Below is a small trained network, with its code and all its weights. Each question gives an input and a target symbol and asks what happens when units are switched off, that is, made to give their printed mean instead of their output.

import numpy as np


def w(rows, s, z=0):
    codes = np.array(rows[::2]) - 128.0
    scale = np.full(codes.shape[1], s)
    scale[-1] = z or s
    return codes * scale


def f(y):
    return y / 2 * (1 + np.tanh(0.7978845608 * (y + 0.044715 * y**3)))


def softmax(a):
    e = np.exp(a - a.max(-1, keepdims=True))
    return e / e.sum(-1, keepdims=True)


def log_softmax(a):
    a = a - a.max(-1, keepdims=True)
    return a - np.log(np.exp(a).sum(-1, keepdims=True))


def net(x, mask):
    ids = ['ΓΛαζημφ'.index(c) for c in x.split()]
    T = len(ids)
    res = E[ids] + P[:T]
    r = res
    for j in range(2):
        rows = slice(4 * j, 4 * j + 4)
        q, k, v = (r @ M[0][rows].T for M in (Q, K, V))
        z = softmax(np.where(np.tri(T) > 0, q @ k.T / 4**0.5, -1e9)) @ v
        o = O[0][rows]
        res = res + np.where(mask[j], z, o[:, -1]) @ o[:, :-1]
    y = f(res @ A[0][:, :-1].T + A[0][:, -1])
    res = res + np.where(mask[2:10], y, B[0][:, -1]) @ B[0][:, :-1]
    return log_softmax(res[-1] @ U[:, :-1].T + U[:, -1])


Q, K, V, O, A, B = {}, {}, {}, {}, {}, {}
E = w([
[45,90,243,117,68],'Γ',
[90,218,103,138,133],'Λ',
[13,73,45,188,48],'α',
[222,154,207,185,14],'ζ',
[217,36,165,86,101],'η',
[58,187,125,190,74],'μ',
[137,146,89,4,139],'φ',
],0.013)
P = w([
[134,49,90,112,134],'0',
[86,99,247,168,227],'1',
[122,114,96,75,81],'2',
[114,145,213,140,179],'3',
[120,147,97,65,39],'4',
[132,171,208,122,147],'5',
[120,179,99,42,2],'6',
[144,189,205,110,137],'7',
],0.0087)
Q[0] = w([
[178,130,86,116,250],'H1',
[118,178,181,61,112],'H1',
[75,117,211,168,147],'H1',
[107,150,126,148,128],'H1',
[60,154,120,36,46],'H2',
[58,105,112,199,54],'H2',
[32,26,105,116,107],'H2',
[137,113,82,170,59],'H2',
],0.017)
K[0] = w([
[146,30,126,154,232],'H1',
[75,189,74,113,174],'H1',
[116,199,146,204,125],'H1',
[139,139,159,134,128],'H1',
[65,218,147,25,69],'H2',
[76,154,132,212,114],'H2',
[5,51,107,139,132],'H2',
[96,149,56,163,69],'H2',
],0.017)
V[0] = w([
[92,172,153,149,118],'H1',
[144,70,114,136,173],'H1',
[154,148,143,71,148],'H1',
[97,153,118,58,142],'H1',
[124,6,177,90,79],'H2',
[71,176,103,89,171],'H2',
[171,37,97,123,179],'H2',
[74,175,99,173,113],'H2',
],0.011)
O[0] = w([
[77,163,146,157,126,198],'H1',
[191,82,156,106,147,3],'H1',
[181,208,160,106,128,119],'H1',
[117,176,108,86,182,205],'H1',
[105,190,173,87,49,253],'H2',
[159,90,115,58,174,129],'H2',
[103,255,101,95,97,6],'H2',
[180,73,99,145,115,143],'H2',
],0.0091,0.0044)
A[0] = w([
[152,59,188,81,113,68],'N1',
[104,73,132,173,165,179],'N2',
[197,140,9,101,135,37],'N3',
[162,99,140,160,78,4],'N4',
[131,94,162,175,207,16],'N5',
[146,159,46,110,47,71],'N6',
[114,100,194,193,161,101],'N7',
[86,70,97,58,98,181],'N8',
],0.015,0.0043)
B[0] = w([
[167,157,164,195,157,164],'N1',
[125,36,189,116,125,218],'N2',
[44,101,151,227,105,188],'N3',
[137,155,63,124,79,176],'N4',
[73,250,148,128,113,159],'N5',
[160,139,113,178,193,206],'N6',
[144,135,67,126,152,207],'N7',
[143,186,132,61,134,254],'N8',
],0.02,0.0099)
U = w([
[37,58,158,250,136,101],'Γ',
[236,102,200,251,239,146],'Λ',
[13,203,69,189,232,58],'α',
[169,27,168,105,92,254],'ζ',
[121,164,236,124,2,56],'η',
[133,125,99,235,81,89],'μ',
[150,147,68,32,226,151],'φ',
],0.0049,0.0063)

Each question gives the input, a string of symbols that net reads in full, and the target symbol t.
The units are the heads (4 rows each of Q, K, V and O) and the neurons (one row each of A and B). Each row of codes is followed by its name. A weight is (code - 128) times the scale printed after its matrix; where a second scale follows, it is the last column's (O, A, B and U).
mask holds one flag per unit, heads first, then neurons. A switched-off unit (its flag False) gives its mean, the last column of its rows in O or B, instead of its output. The means were averaged over made-up inputs and are rounded, as every weight is.
A unit's drop is (log p(t) with every unit on - log p(t) with that unit switched off) / (log p(t) with every unit on - log p(t) with every unit switched off).
The circuit of an input: a set's keep is (log p(t) with only the set's units on - log p(t) with every unit switched off) / (log p(t) with every unit on - log p(t) with every unit switched off). Starting from all 10 units, units are removed one at a time, each time the one whose removal leaves the highest keep (on an exact tie, the one counted first), for as long as the keep stays at least 0.8.
circuit, biggest first: the units of the circuit, biggest drop first
k most important neurons: the k neurons with the biggest drops, biggest first
heads that matter: for each layer, one digit per head in row order, 1 if its drop is at least 0.15 and else 0, layers parted by /
drop when u is switched off: that unit's drop, to one decimal
input η Λ ζ, target μ: circuit, biggest first => [N4, H1, N8, N2]
input Λ Γ Λ Λ Λ α, target ζ: circuit, biggest first => [H2, N3, N2]
input ζ Λ ζ η, target η: circuit, biggest first => [H2]
input Λ ζ ζ ζ Λ Λ φ, target α: heads that matter => 10
input η φ μ, target ζ: circuit, biggest first => [H2, N2, N6]
input μ α Λ, target Γ: circuit, biggest first => [H2, N3]
input η α α Γ, target Λ: heads that matter => 00
input μ η Λ α Λ ζ, target μ: heads that matter => 01
input Λ φ φ, target α: 2 most important neurons => [N3, N2]
input η μ η Λ α, target φ: 3 most important neurons => [N8, N6, N3]
input Λ Γ Λ α, target ζ: heads that matter => 00
input α η η Γ φ Γ μ, target ζ: circuit, biggest first => [H2, N2]
input Λ Λ ζ Λ Λ μ, target Γ: circuit, biggest first => [N2, H2, N5]
input μ Λ φ μ η Γ, target Λ: 3 most important neurons => [N1, N7, N3]
input η Γ Γ α α, target φ: 3 most important neurons => [N8, N3, N6]
input φ α Γ φ Γ α η, target Λ: drop when N3 is switched off => 0.0
input Λ φ Γ, target η: drop when H2 is switched off => 0.6
input ζ Γ Γ, target η: drop when N6 is switched off => 0.2
input α α Γ μ α φ η, target Λ: drop when N7 is switched off => 0.1
